Each row comes from the steps of one walk. Every step used is in the known rows, and no mark comes twice. Write the walk behind each row, first mark first.
Each row is shifted at random along 6 fixed directions that mean nothing.
Known rows:
givun, beti, mula, ponu, rulab, zale, madadu: [ 165  -37  -37   71 -118 -100   11  101  -94  132  123   32  -74 -219
  -89 -117 -125 -111 -321 -115  313 -159 -174   77  -87   61  231 -167
 -158  264  165  -91 -220  259 -231  341  163  145   95  -67 -219 -274
   72 -231  223  213   53]
beti, rulab, zale, madadu, mula: [ 475    3 -144 -151 -367 -124 -127 -112  -42  125 -352  -15 -253  137
   24   21   96  337 -259 -104  219 -149 -163  -83 -157 -577  166 -193
 -102 -317 -110  269   45  334 -163  592  -37  303  260  201 -419 -379
  -96  -54   99  111   80]
madadu, zale, rulab, givun, beti, mula, bepil: [ 386 -133 -111   79 -149    1   12   86   48   73  -36   88 -185 -182
   22   28   20  -44   97   31  244 -284  102  186   97 -268  160  -67
  -57 -170  -45   -4  -87  102 -199  327 -177  318  185   41 -253 -196
   22 -174  321  212  117]
mula, bepil, beti, rulab, givun, ponu: [ 342  -22   -5  110    9 -254   43  -51   -3  -59  161  384   44 -286
 -218 -268 -176   30    8 -201  173 -244 -140   34   53 -294   22  -73
 -147   -7  176  120  173  210  -77   57  -47  119  278  -54 -229   70
   28 -364  117  -82  -59]
givun, mula, ponu, beti, bepil: [ 239 -290   59  -88 -124   60  -98   27  -26  177 -361   -4   12 -285
 -223  120  -79  -36  -21   65   40  -57  368   33   67 -214   36   31
  127 -221  -32   35 -318  248 -106  222 -114  142   40  -40 -328   11
   11 -152   47  376 -132]
mula, ponu, madadu, beti, bepil, givun: [   6  124  -34  -48 -303 -150 -114  -26  -72  179   -5 -214 -344  164
 -234   -4  245 -256   56 -296   28 -472 -125  219  190  -14 -124 -191
 -107 -164   97  184  111  346  -65  -33  -78  467  -38   12  -49 -268
  255 -262  -16  244  -99]
beti, bepil, mula, ponu, madadu, zale: [ 259 -102 -206   -9 -205 -196   27   22  -34  -81   94   81 -167  -81
 -263  -29   57 -197 -392 -180  143 -261   95  182   -9 -176   38 -175
 -204  125 -180 -126  -78   71 -118  176  114  209  111  159 -244 -235
   80 -424  254  159  -15]
zale, madadu, mula, bepil: [ 145 -144 -129 -118 -193   14  -88  -26   68  -85 -234  -78  -29 -200
 -217  120  124 -267 -191   50   84 -266  354  123   94 -242    8 -106
  -87   65 -200   11 -218  153 -146   71 -113   65 -120   39 -262 -281
  191 -290  227  342 -192]
rulab, beti, givun, ponu, zale, madadu, mula, bepil: [ 435 -237 -182  -51 -218  -44  168  151   58  -19  -16    7  -81 -135
 -302  -40   -8  113  249 -137  272 -388  297  302  -40 -363   61 -150
  -98   53   24  122  -49  -44 -114  129 -206  127   76  115 -341 -125
   35 -175  166  297  -35]
zale, madadu, beti, rulab, givun, ponu, mula, bepil: [ 415  -20  -46  210 -199 -217  149 -104  -40  123  -77  325  -11 -205
  -76 -125 -199  134 -142 -121  199 -270 -276  -26  -92 -159  289 -270
 -199   79  130   28    3  298 -221  295  135  120  276  117 -294 -168
  -92 -215  203   54   24]
zale, madadu, ponu, rulab, givun, mula, bepil: [ 530 -215 -333  127 -286  -69  -35 -113    4  191 -222  187    2  -76
  -26   69  -68  312 -122    3  314  -44 -240   61  -38 -276  291 -349
 -198 -259 -306  135 -161  252 -244  610  -55  183  167   90 -317 -299
 -217 -151  247   67  173]
zale, rulab, givun, ponu, mula, bepil: [ 316 -121 -100   21   65 -103   83   61  115   74   99  198  -33 -285
 -129 -226 -106    8   28 -166  239 -261   70  149  164  -24   48 -113
 -173  216   31  140   13   83 -112  124 -129  116   45   33 -201 -110
  269 -298   68  333 -102]
madadu, beti, rulab, zale, ponu, mula, bepil, givun: [ 323  170 -291   24  -94 -232   67    6  -80  107  191 -104 -539  144
  -72 -111  197  -71    7 -324  202 -558 -179  224  131 -140  104 -223
 -198  254  174  197  227   45 -174  164   41  370  266  147 -229 -340
  227 -307  245  181  191]
rulab, zale, ponu, madadu, mula, bepil, givun, beti: [ 184  -90 -386  -86  -81  174 -264   21 -120  213 -339 -339 -363  -10
 -148   -6  120  -51  260   74   47 -180  213  120  123 -192  102  -32
  -98 -287  -11  322 -112  282 -125  380 -252  488 -166  -87 -280 -327
  114  125 -149  516   23]
beti, bepil, ponu, madadu: [ 183 -262 -322    0 -205 -138 -223  -50 -146 -253 -244  201   -5 -125
 -209  121  -28 -168 -322   65  135 -113   98    9   -8 -241  221 -334
 -146  -30 -309   15 -333  244 -136  404  -86  131   86  -99 -412 -234
 -220 -371  388  113  102]
zale, ponu, beti, mula: [ 132 -202  -86 -362 -209  187 -147  246 -105  167 -289 -152 -152  -96
 -170  269   92  -36  212  -76  211 -118   25  180   90 -310  196 -275
   52 -424  -38  348 -155   80  -24  364 -405  423  -76  -56 -313 -219
  228   25  130  374   79]
beti, bepil, ponu, zale, rulab: [ 522 -246 -448    7  -95 -147  -65  -33  106 -147   23  149 -283  -33
    7  -52  120   23 -176  -31  310 -268  143  135   13 -324  322 -279
 -190  156 -261   26 -119   12 -179  400 -185  180  450   56 -357 -287
 -117 -478  594  222  142]
bepil, givun, mula, beti, rulab, zale, ponu: [ 142 -187  -44    5  129 -132   74   73 -274  -96   20   99 -153 -349
 -396 -234   41 -139   20 -181  278 -236  176  233  136 -196   16 -146
 -134  256  132  144   60  -38 -134  -10   -7  -39  184 -162 -207 -224
  288 -324  230   18   92]
bepil, mula, beti, rulab, zale: [ 248  146  -49  -97 -307 -201  107  103  -64  111  350  -84 -165  136
 -179  -36  287  -20 -182 -401  165 -354 -533  199   20 -185   -9 -160
 -217  -93   81   80  289   57 -189  154   39  386  254   96 -142 -137
  233 -375  214 -380  127]
ponu, mula, beti, givun: [ 364  -30  142 -375 -159 -161   -4   42  -54  184 -202   -8 -144  -57
  -32    7 -121  172  192 -150  174 -254   -4 -125  126 -390   -3  -81
   60 -389   10  197 -175  245  -29  290 -219  583 -145   33 -310 -155
   24   35 -243  428 -100]
bepil, beti, mula, ponu: [ 145 -235   -3 -326 -213   35 -195  203 -115   56 -193  -98  -34 -227
 -376  186   64 -272   68  -42  124  -85  203  200  271 -388  -23  -67
   43 -313  -57  182  -59  -14   98   91 -279  368  -60  -72 -246  -61
  259 -135  134  132  -27]
bepil, givun, ponu, beti: [-123 -467 -203   85 -108 -155  113  232 -225 -349  243  138  273 -339
 -505 -122  -66 -326   83 -218  305 -128  -56  290  100  -55    8 -377
 -187   93 -360  130 -161 -281   34  -40 -204  -58   58 -313 -180 -147
  166 -629  303 -188 -102]
zale, rulab, beti, givun: [ 345   14  136 -269  -61 -218   -1  122  159   51   37   68 -109  -32
 -103 -246   80  249  325 -287  308 -376  -95  103  138 -404 -194 -168
  -22 -201  143  296   20   90  -99  185 -488  401   81 -137 -234  -60
  232 -188  -97  258  -42]
ponu, zale, rulab, beti, givun, mula, bepil: [ 171 -231    1  -26 -211   53   47  152 -134  168 -124 -160   -2 -208
  -80   80   76   65  246   71  228 -320  175  280   49 -138  -34  -97
   83  -91  107   80 -212  112 -253  181 -251  136   90 -178 -255  -77
  146  -90  215  168   11]
madadu, zale, rulab, givun, ponu, mula, beti, bepil: [ 114  -56   92  147 -183   24   37  -53 -109  346 -223   71 -232 -177
   10   41   15  -40   38    4   77 -347   56  190   54  -62  147  -96
  -92 -246  161  100  -32  410 -275  144  -77  308  111   50 -138 -283
  150  -81  103  293   13]
ponu, beti, mula, bepil, givun, rulab, zale: [ 529 -103 -223   34   32 -354  -56  -82 -162 -176  145   99 -189 -186
   22 -226 -214  235 -241  -51  240 -198   87 -139  -47 -318  154   51
 -131  195  -81  -26  -38  156 -226  495  111  264  197  -42 -522 -108
 -212 -253   99  166   96]
mula, bepil, givun, ponu, zale, madadu: [ 219 -317 -338   41 -174  -28   21  -63 -159 -159  -11   78  -41 -253
 -210 -111   -2  -66  -70   -1  258 -177  120  151 -120 -167  229 -232
 -196   30 -281  105 -194   87 -116  300 -210  140   14 -119 -267 -321
  -73 -307  183   97 -213]
zale, madadu, beti, mula, bepil, givun, rulab: [ 331  -28  -52   64   40 -383   -2  -91  -44 -192  115  139  -46 -337
 -209 -376  -34  -81 -104 -184  230 -305  134   -7  148 -202   26 -138
 -232  363   26  -64   30  212 -127  -17   51   76  112  -90 -260 -148
  188 -404  192  204 -161]
givun, mula, ponu, beti, rulab, zale, madadu: [ 229 -461 -123   -9  -35  187 -155  209 -161   60 -322  -92  -29 -324
 -242  -21   52  -81   76  183  286  -95  486  204  -14 -289  137   77
   23  147   26   34 -337  -10 -278  314 -235    3  105 -199 -405 -213
   83 -197  264  235   35]
mula, beti, rulab, givun, ponu: [ 330  212  121  105 -280  -89   20 -113  -74  313   54  280 -148    9
   42   29 -153  215   10 -239  198 -199 -768  -87  -94 -257  278 -208
  -81 -702  159  279  158  576 -143  413  -93  562  284   72  -66 -121
 -112  -22   -3 -168   80]
givun, rulab, beti, bepil, mula, ponu: [ 368  -86 -113  -69  -40   -8 -207  233  166  -17  -86   -1 -122 -185
 -205  111  129 -177  -36    1  128 -225  208  189  163 -325   91  117
   72 -156   72  -12  -99  193 -295  183 -292  335  172  -44 -266   -4
  121 -260  367  192  137]
givun, mula, ponu, beti, rulab, zale: [ 417 -333  -95  -39   38    0   -6  203  -72   86   27  -10 -108 -223
 -266 -134  -22   42   92  -76  238 -154  346  163   77 -323   -7  150
   18  190   59   26  -82 -142 -123  211  -56   73  295   20 -402   16
   73 -330  158  172   71]
mula, ponu, rulab, zale, madadu, beti, givun: [ 117  -34   12   55 -250 -182  162   88 -165   86  178  -25 -219   16
 -218  -99   78 -187  -37 -224  262 -482 -139  276    3 -120   -1 -300
 -160  179   66   -8  -33   49 -159   42    7  188  167  -22 -109 -376
  106 -411  260  129   36]
rulab, givun, beti, bepil, ponu, mula: [   6 -327 -148   15 -159 -109    8  339 -121 -131  -23  124  109 -148
 -432  -91  115 -306  179 -315  168 -272   38  423  297   29 -124 -319
  -77  102  -73  183  -38  -26    7  -25 -179  -54   72  -14 -249 -116
  272 -473  272   28  127]
mula, ponu, rulab, givun: [ 198 -404   33 -101   43  -91 -170  143  -31  -85 -168  191   82 -356
 -208   40 -190 -124  -29   59  220 -182  274   94  172 -162  -60  107
    8  -14 -218  -11 -143   84 -192  138  -51  102  -16 -144 -327 -189
  -95 -356  109  357   21]
beti, bepil, givun, rulab: [ 375   59   19   33    1 -548   21 -174   47 -173  238  287  -39 -143
 -161 -439   34  152 -226 -436  214 -239 -224  -65   86 -206 -140 -198
 -203   39 -150  114  163  374  -19  109    7  125  278  -14 -200  -48
   79 -546   28   21 -228]
mula, ponu, beti, givun, rulab, zale, madadu: [ 450 -163 -136   56  -30 -168   35   51  -36  -27  159   89 -141 -120
 -142 -304  -43  137  -50 -138  375 -231  -44   86 -119 -252  156 -149
 -193  156  -66   40 -178  124 -203  431 -221  222  150  -93 -277 -219
  -33 -294   95  208  -37]
zale, rulab, givun, ponu: [ 196 -166  -27   82  -31 -114   34   -8  -30  -92   40  396   65 -287
 -170 -259 -155   52  -35 -150  290  -82 -217   74   46 -222   97 -283
 -151 -189 -127  255   45  173  -69  233 -268   94  201 -121 -114 -187
   91 -336  121  -13  -66]
givun, rulab, zale, madadu, beti, mula: [ 337  -37  -62  -87  -57 -116   -9   29  -91   -8  -21   40 -211 -181
 -164 -335   42   16  -22 -113  114 -209  257   33   89 -402   46  -83
  -97  211  166   25   21  164 -118  137 -101  167  177  113 -335 -143
  194 -237   87  286  -74]
madadu, zale, ponu, rulab, givun, mula, bepil: [-148  -39 -175  178 -252  270  -69   72 -292  362 -146 -191 -260  -74
   28  332  167 -267   18  106  113 -307 -143  392   63   98  124 -234
  -17 -296  -17  145 -167  382 -310  230  -95  211   63  -51  -42 -401
  268  -88  337  171  158]

Which walk is each row?
[ 392   14 -148   29  -85 -172  -78   61   93   77    7 -133 -233  -62
   35 -143   49  -17   93 -169  316 -445   82   44    7 -168  139   34
  -51  187  237   11  -49  298 -225  149   80  241  228   26 -302 -249
   55 -217  258  414  -18] : ponu, zale, madadu, mula, bepil, givun, beti, rulab
[ 375 -200 -184   49 -121 -290   57   -7 -114  -97  136  -17  -74 -227
 -230 -290   98   22   48 -189  249 -329  115  163   79 -171   56 -171
 -257  285  -89  -28   98   89 -116   45   20  114  175  -18 -292 -172
  109 -377  224  132 -133] : ponu, zale, madadu, beti, mula, bepil, givun, rulab
[ 167  -46  120  -98 -286   -8  -25   18 -248  227 -214  -62  -57 -163
  -68  -36 -184  172  -22  -52  236 -184 -140   20 -166 -122  107 -168
   93 -210  266  129 -291  459 -206  403 -115  276  -37  -91 -242 -191
   21  150 -133  267  -66] : rulab, beti, givun, mula, ponu, zale, madadu
[ 374 -135  -48   46  -11  -80  -80   29  176   84 -292  116 -178 -194
  -55  -37 -139   47   77   68  213 -302  387   38   92 -250  225   13
 -103   24  200   14  -93  365 -344  137  -39  218   61    8 -271 -225
   11  -86  213  594   67] : zale, rulab, givun, ponu, madadu, mula, beti, bepil
[ 346 -229 -214   44 -123  -63  -86  185   69 -100  -45   -1  -33 -241
 -159  -38   87  -68 -157   37  252 -260  183  219  -97 -144  248  -38
  -68  220   80 -151 -227  208 -435  272 -157  118  183  -89 -329 -153
   -6 -282  441  201   57] : givun, rulab, beti, bepil, mula, ponu, zale, madadu
[ 175 -118  -56   98 -119  -29   -7   91  -26  229   80  -12 -123 -234
 -131 -115    2 -162  -82  -94  315 -181  -55  188   67   -2  174 -237
 -232   81   27  -43 -154  124  -83  208   -6  260  155  -32  -99 -254
  275 -216  244  307    0] : givun, beti, mula, ponu, madadu, zale, rulab
[ 336   17   80 -130   85  -97   55  135   43  248   53   81 -348  -99
 -150 -223   74   33  323 -350  219 -502   45  237  214 -183  -70    0
 -128   65  306  190  232  129 -150  -28 -102  341   99  188 -193 -189
  370 -167  -89  443   60] : madadu, zale, ponu, mula, beti, rulab, givun
[ 371 -157 -168 -113  253 -122   -2  141  -60 -105   53   93 -257 -337
 -321 -443  -81  -68   89 -102  137 -232  619   90  193 -322   48  -20
 -138  605  273  -39    8  -12  -91  -23  -17   44  137   99 -394  -62
  255 -284  106  632   -8] : givun, rulab, zale, ponu, madadu, beti, mula
[ 345 -191 -218  -30  155 -255   83  -45  -58  -32  161  -33 -115 -250
 -433 -410    4  113   23 -322  157 -268  181  177  112 -103 -102 -139
 -374  401  -75  178  213  -71  -23   17   70   -3   52   -7 -321 -104
  308 -349 -122  333 -102] : madadu, mula, bepil, givun, rulab, zale, ponu, beti
[ 222 -200 -328 -171 -104 -139  -59  153 -112   85    4 -218 -191   59
 -485 -310  305  159  225 -435  258 -197  -35  368  191 -189 -174 -343
 -383   19 -201  476  346    9   89  107 -168  164    1   55 -203 -288
  470 -222 -129  232  -25] : bepil, givun, rulab, zale, ponu, madadu, mula
[  70 -166  -68  -41 -242  196 -126   23 -193  159 -376 -124 -138 -191
  -57  146 -154  -99   96  181   88 -217  195   49  -25 -202  271   -5
    7 -301  107  101 -203  426 -291  199 -101  329 -147    3 -221 -376
    7  144    9  429  -24] : rulab, givun, ponu, zale, madadu, mula, beti
[ 512    9  -89  -94   -7 -240 -105   66   -9   46  -11   43 -166 -101
 -116 -233 -120   76   41 -120  216 -217    8 -105  101 -403  115  -66
  -78  -58   78    0  -47  295 -117  221  -84  433  162   -6 -259 -115
   27 -157   80  395    6] : bepil, mula, ponu, madadu, beti, givun, rulab
[ 364  -80 -505  -68 -192  154 -165   30 -103  286  -43 -166 -421  190
 -149 -110  197  100  336 -157   98 -228   52  283  195 -276  -39 -159
 -230 -298 -154  323   39  157    7  380 -324  527  -25  218 -250 -199
  260  -38 -174  285   74] : rulab, givun, mula, bepil, ponu, madadu, zale
[ 398 -161  -59   11 -105 -194  267  130   12  137  272    1 -182 -115
 -214 -304    6   18  130 -303  375 -336    9  263  133 -145   31 -281
 -133  293   83    5   46 -122  -15  -26  -10   92  387   97  -69 -160
  284 -387  288  242  -43] : madadu, beti, givun, mula, ponu, zale, rulab
[ 357   -7  -26 -260  140 -205 -128 -130 -161   54 -154   87 -247 -295
 -203 -441 -220   62 -145 -152   35 -224  499 -146  149 -330  -31   20
 -178  483  355   23   63  194  -28   47  214  126    1  110 -515 -155
  210 -153 -190  632  -52] : bepil, ponu, rulab, zale, madadu, beti, mula
[ 278  -60 -194   66   48 -371   43   64 -116 -296  211  267   88 -274
 -291 -267 -353  -52 -151 -181  297 -266   41    1   67  -76   45 -291
 -173  536  182 -109 -300  107 -148  162  126  -20   25 -135 -379   27
   42 -323  201  176  146] : rulab, beti, givun, mula, bepil, ponu, madadu
[ 345 -122  -83  -56  -60 -378 -111  106  167  -98 -140   28 -150 -116
 -207  -74  -36   42  -54 -209  358 -411  220  144  110 -218   -9  -66
 -125  252   95   49  -36  157 -290  114   61  141   82  -82 -380 -269
   62 -308  234  427  133] : zale, madadu, mula, ponu, rulab, beti, bepil, givun
[  28 -243 -268   85 -115  -44   71  394   -1 -103   60   28  -70 -122
 -280   -4  280 -344   76 -206  253 -347   33  542  135  -46   33 -285
 -134   78  -54   17   13  -51 -278  -11 -131    4  233  -80 -151 -318
  285 -525  616   61  233] : madadu, zale, ponu, rulab, givun, beti, bepil, mula
